Below are the code and all the weights of a small trained network. Each question names an input and a target symbol and asks about switching units off, where a switched-off unit gives its printed mean instead of its output.

import numpy as np


def w(rows, s, z=0):
    codes = np.array(rows[::2]) - 128.0
    scale = np.full(codes.shape[1], s)
    scale[-1] = z or s
    return codes * scale


def softmax(a):
    e = np.exp(a - a.max(-1, keepdims=True))
    return e / e.sum(-1, keepdims=True)


def log_softmax(a):
    a = a - a.max(-1, keepdims=True)
    return a - np.log(np.exp(a).sum(-1, keepdims=True))


def net(x, mask):
    ids = ['αβγεζηθμξστφψω'.index(c) for c in x.split()]
    T = len(ids)
    res = E[ids] + P[:T]
    u = 0
    for l in range(3):
        r = res
        for j in range(2):
            rows = slice(3 * j, 3 * j + 3)
            q, k, v = (r @ M[l][rows].T for M in (Q, K, V))
            z = softmax(np.where(np.tri(T) > 0, q @ k.T / 3**0.5, -1e9)) @ v
            o = O[l][rows]
            res = res + np.where(mask[u + j], z, o[:, -1]) @ o[:, :-1]
        u += 2
    return log_softmax(res[-1] @ U[:, :-1].T + U[:, -1])


Q, K, V, O = {}, {}, {}, {}
E = w([
[99,67,86],'α',
[253,153,84],'β',
[57,167,156],'γ',
[111,228,149],'ε',
[114,242,135],'ζ',
[191,203,51],'η',
[58,164,154],'θ',
[185,203,107],'μ',
[178,206,108],'ξ',
[71,123,122],'σ',
[58,205,149],'τ',
[91,90,119],'φ',
[56,178,145],'ψ',
[57,166,155],'ω',
],0.018)
P = w([
[72,216,3],'0',
[111,167,162],'1',
[113,129,80],'2',
[111,165,162],'3',
[115,124,86],'4',
[111,165,163],'5',
[118,118,91],'6',
[111,166,163],'7',
[119,113,95],'8',
[110,166,164],'9',
[120,110,101],'10',
[112,168,164],'11',
[119,108,105],'12',
[114,170,164],'13',
],0.029)
Q[0] = w([
[147,205,128],'L0H1',
[197,192,121],'L0H1',
[255,141,127],'L0H1',
[102,157,69],'L0H2',
[77,139,24],'L0H2',
[155,97,184],'L0H2',
],0.02)
K[0] = w([
[142,177,146],'L0H1',
[230,219,124],'L0H1',
[213,135,110],'L0H1',
[123,126,214],'L0H2',
[154,82,251],'L0H2',
[122,101,43],'L0H2',
],0.023)
V[0] = w([
[84,56,110],'L0H1',
[119,41,114],'L0H1',
[254,161,107],'L0H1',
[116,191,69],'L0H2',
[141,178,195],'L0H2',
[171,129,188],'L0H2',
],0.0077)
O[0] = w([
[183,191,116,77],'L0H1',
[121,147,87,53],'L0H1',
[1,98,88,131],'L0H1',
[66,85,162,248],'L0H2',
[137,169,138,154],'L0H2',
[181,138,97,72],'L0H2',
],0.0096,0.014)
Q[1] = w([
[255,19,232],'L1H1',
[163,192,159],'L1H1',
[148,134,90],'L1H1',
[101,205,100],'L1H2',
[169,49,46],'L1H2',
[82,171,232],'L1H2',
],0.0096)
K[1] = w([
[158,36,207],'L1H1',
[146,163,152],'L1H1',
[163,140,121],'L1H1',
[150,155,154],'L1H2',
[161,126,42],'L1H2',
[77,254,154],'L1H2',
],0.015)
V[1] = w([
[154,67,162],'L1H1',
[98,146,148],'L1H1',
[53,255,35],'L1H1',
[121,169,217],'L1H2',
[158,49,124],'L1H2',
[183,57,108],'L1H2',
],0.0059)
O[1] = w([
[181,121,180,83],'L1H1',
[141,159,128,170],'L1H1',
[18,158,36,253],'L1H1',
[60,113,2,198],'L1H2',
[127,133,198,87],'L1H2',
[96,223,185,49],'L1H2',
],0.0048,0.016)
Q[2] = w([
[142,97,146],'L2H1',
[76,139,100],'L2H1',
[129,134,114],'L2H1',
[90,103,185],'L2H2',
[72,158,131],'L2H2',
[4,76,239],'L2H2',
],0.013)
K[2] = w([
[96,160,134],'L2H1',
[141,132,72],'L2H1',
[128,111,124],'L2H1',
[85,89,161],'L2H2',
[103,131,51],'L2H2',
[8,58,142],'L2H2',
],0.017)
V[2] = w([
[169,8,66],'L2H1',
[101,236,174],'L2H1',
[190,153,2],'L2H1',
[127,162,224],'L2H2',
[142,47,113],'L2H2',
[253,119,105],'L2H2',
],0.0054)
O[2] = w([
[101,153,140,125],'L2H1',
[134,102,127,130],'L2H1',
[98,113,189,161],'L2H1',
[74,135,81,82],'L2H2',
[148,147,120,127],'L2H2',
[3,110,83,3],'L2H2',
],0.0067,0.026)
U = w([
[142,181,149,39],'α',
[141,108,148,74],'β',
[181,27,114,132],'γ',
[141,109,149,75],'ε',
[131,150,77,223],'ζ',
[113,114,136,66],'η',
[115,203,149,14],'θ',
[156,154,141,72],'μ',
[91,166,163,1],'ξ',
[136,8,100,90],'σ',
[113,105,135,72],'τ',
[195,92,102,169],'φ',
[142,108,147,78],'ψ',
[183,59,74,252],'ω',
],0.016,0.0094)

Each question gives the input, a string of symbols that net reads in full, and the target symbol t.
The units are the heads (3 rows each of Q, K, V and O). Each row of codes is followed by its name. A weight is (code - 128) times the scale printed after its matrix; where a second scale follows, it is the last column's (O and U).
mask holds one flag per head, layer by layer. A switched-off head (its flag False) gives its mean, the last column of its rows in O, instead of its output. The means were averaged over made-up inputs and are rounded, as every weight is.
A unit's drop is (log p(t) with every unit on - log p(t) with that unit switched off) / (log p(t) with every unit on - log p(t) with every unit switched off).
The circuit of an input: a set's keep is (log p(t) with only the set's units on - log p(t) with every unit switched off) / (log p(t) with every unit on - log p(t) with every unit switched off). Starting from all 6 units, units are removed one at a time, each time the one whose removal leaves the highest keep (on an exact tie, the one counted first), for as long as the keep stays at least 0.8.
circuit, biggest first: the units of the circuit, biggest drop first
unit that matters most: the unit with the biggest drop
heads that matter: for each layer, one digit per head in row order, 1 if its drop is at least 0.15 and else 0, layers parted by /
drop when u is switched off: that unit's drop, to one decimal
input θ ξ σ ε ω, target ζ: circuit, biggest first	[L2H2, L0H2, L0H1]
input α φ τ α σ, target ζ: heads that matter	11 / 00 / 01
input η φ β ψ γ, target ζ: unit that matters most	L1H2
input α ω ε φ ω ω σ β ξ, target ζ: heads that matter	01 / 10 / 00
input μ η β α σ θ ψ α γ β, target σ: heads that matter	11 / 01 / 00
input σ σ α σ τ β μ, target ζ: heads that matter	01 / 10 / 00
input μ γ η η φ, target ζ: circuit, biggest first	[L0H1, L2H2, L0H2]
input ε τ φ μ ξ μ γ τ θ, target ζ: circuit, biggest first	[L2H2, L0H2, L0H1]
input θ σ θ τ φ ω φ φ ζ φ ψ, target ζ: circuit, biggest first	[L0H2, L2H2, L0H1]
input α θ ξ, target ζ: circuit, biggest first	[L0H2, L2H2]
input β α ε η τ φ, target γ: circuit, biggest first	[L0H1, L1H1, L0H2]
input ω σ α φ, target γ: heads that matter	11 / 10 / 00
input φ τ ε α θ ξ β β ζ β γ, target ζ: circuit, biggest first	[L0H2, L2H2, L0H1]
input β η ψ γ ε τ, target α: heads that matter	11 / 00 / 00
input ψ β γ σ ε σ ω θ γ φ ζ, target ζ: circuit, biggest first	[L1H1]
input φ β ε σ η θ μ, target ζ: heads that matter	01 / 00 / 00
input η β η τ μ ε ω, target ζ: circuit, biggest first	[L1H2, L0H2, L2H2, L0H1]
input ε α β, target ζ: heads that matter	11 / 00 / 00
input ψ β α ξ ε ε ψ η θ, target ζ: circuit, biggest first	[L0H2, L2H2, L0H1]
input η ω ψ, target ζ: circuit, biggest first	[L1H1]
input ψ α β μ η η ω μ β α θ β τ, target ζ: circuit, biggest first	[L2H2, L0H2, L0H1]
input ξ φ ψ α, target ω: heads that matter	11 / 10 / 11
input μ η θ ε θ β ξ β φ, target ζ: circuit, biggest first	[L0H2, L0H1, L2H2]
input ε β ξ σ ε ε η μ ψ η μ η, target ζ: heads that matter	00 / 11 / 00
input ξ θ ε σ, target φ: drop when L2H1 is switched off	0.1
input ω β ε ε β β β τ σ η, target ζ: drop when L0H2 is switched off	0.3
input γ τ γ σ θ α, target ω: drop when L1H1 is switched off	0.2
input β σ ξ ζ φ β β η φ τ, target α: drop when L0H1 is switched off	1.1
input ε ε γ α θ α α μ σ η τ, target ζ: unit that matters most	L2H2
